Each row is followed by one of two labels, saying whether the row has a hidden trait. Each part has a new trait and two new labels.
In the rows, 128 means zero.
[196 123 117  77  66 251   1 146  74 104 152  98 171  53  78 161 111 141
 128 145 139 115  49  75 211 200 166 134 109   9 115 138 122 179]
(67)
[139  49 125 179 164 126 108 136 111 136 124 112 123 178 155 117 126 138
 129 128 130 145 178 129 122 158 104 130  83 190 134 128 165  99]
(76)
[142 128 170 110 149 121  97 129 111 131 122 116 126 113 133 127 128 117
 137 129 126 122 134 126 237 138 120 128 112 166 128 128 184 129]
(76)
[103 105 165 153 134 101 158 127 130 141 119 120 112 181 159 110 131 120
 126 124 128 134 205 144  29  73  99 128 167 227 138 126 155  96]
(76)
[134 178  94 168 193 149 106 133 122 135 123 101 123 133 163 127 121 126
 115 137 136  99 164 104 162 138  79 134  97  86 135 146 109 121]
(67)
[126 174 200  79  68 129 142 121 123 127 129 132 131 120 128 126 128 107
 130 128 128 118 125 129 159  72 141 128 209 171 129 131 143 128]
(76)
[156 167 120 138 156 171  47 137 110 126 128  93 137  84 132 136 121 125
 123 137 133 106 130 106 171 135 119 131 121  81 128 132 134 140]
(67)
[151 130 145 133 164 149  48 137  99 134 123  83 128 117 150 127 122 125
 128 134 132 119 172 120 158 113  96 132 133 150 135 128 177 122]
(67)
[122 178  88 166 192 133 130 128 134 133 121 114 122 113 152 132 126 129
 120 134 131  99 146 117 162 138  97 130  92  77 133 136 104 126]
(67)
[157 128 136 161 152 159  45 138 103 129 127  88 133  98 127 133 124 126
 130 132 129 122 156 124 134 117 124 130 140 128 130 120 164 128]
(67)
[153 160 191  81 100 157  79 130 101 128 128 116 131 115 138 133 122 107
 130 135 133 108 131 107 254 120 116 131 158 159 130 141 179 129]
(76)
[130 152  76 163 189 141 108 131 129 130 125 111 126 117 146 131 124 134
 121 134 132 112 151 115 153 159 103 131  69  74 131 136 112 124]
(67)
[119 174 169 142 106 118 128 127 128 134 123 112 123 133 151 120 128 113
 121 126 129 119 174 131  47  42 112 129 226 168 135 126 129 113]
(67)

Part 2:
[111 119 121 117 153 127 148  91  94 166 100 130 100  92  82  87 109 108
 128  81 161 132 115 159]
V
[135  95 177 126 141 125 131 102 135 161 177 126 108 153 139 234 128 129
 147 146 151 130 109 113]
V
[114 107 131 105 132 158 149 104  98 176  94 185  92 116 140  88 124 120
 106  85 110 180 108 216]
V
[126 148 143 155 104 158 133 104 141 141 102  91 119 114 146 112 105 125
 127 116 172 134 133 121]
E
[121  98 164 112  70 124 171  94 105 154 147  60 112  70 140 141 131 138
 103 174 131 244 125 157]
V
[158 123 127 115 126 102 138 122 114 121 116 128 127 109 131 175 137 107
 168 179 172 119 126 124]
V
[118  95 109  91 167 122 138 122 138 100 119 172 129 191 223 142 146 108
 165 127  74 169 148 139]
V
[126  65 140 125 150 142 173 106 119 155 102  98 109 136 193 123 134 115
 131  90 121 159 183 145]
V
[172  82 130  99 166 136 154  91 138 134 128  76 103  92 120 191 170 114
 130 214 195 191 130 164]
E
[204 138 163 112  77 149 168 180 134 188 113 119 102  96 199 135 208 111
 115 133 184 186 120 174]
V
[136 119 204 160 116 138 127 106 187 183 164 138 108 140 147 145 129 139
 114 101 160 124 105 107]
V
[132 151 149 127  65 189 169 138 123 146 122  95 147 174 118 113 119 152
 127 151 154 153 135 149]
V
[119  90 129 129 110 133 161 153 104 125 122 113 151 185 148 146 126 128
 141 123 103 144 191 123]
V
[120 131 117 102  76 174 155 102 127 135 130 105 117 136  80  81 135 155
 109 123 135 182 117 209]
E
[133 143 151 138  77 190 167 195 102 153 130  81 143 192 121 122 105 157
 116 151 134 153 133 166]
V
[165 113 140 151 134 140 129 124 149 148 116 109 110 124 130 137 137 116
 117 112 197 120 127 117]
V
[116 169 170 115  82 128 133 109 142 124 133  73 132  74 176 128 115 149
 123 168 111 221 112 140]
V
[122 127 127 128 122 126 118 126 117 127 118 114 119 124 119 127 109 128
 119 121 114 119 119 123]
V
[125 115 168 164  83 167 141 103 199 163 123  61  99  96 196 113 111 149
  94  92 142 172 114 128]
V
[125  83 134 141 159 108 160 103  88 165 117 139 118 113  85 160 126 108
 157  95 165 114 138 120]
E
[140  87 118 100 104 171 155  99 139 145 131 105 101 126  85 101 176 134
 100 119 153 178 128 185]
V
[179 174 157 128  88 125 146 193  97 175 104 160 113  95 169 114 175 118
 111 119 171 142 101 153]
E
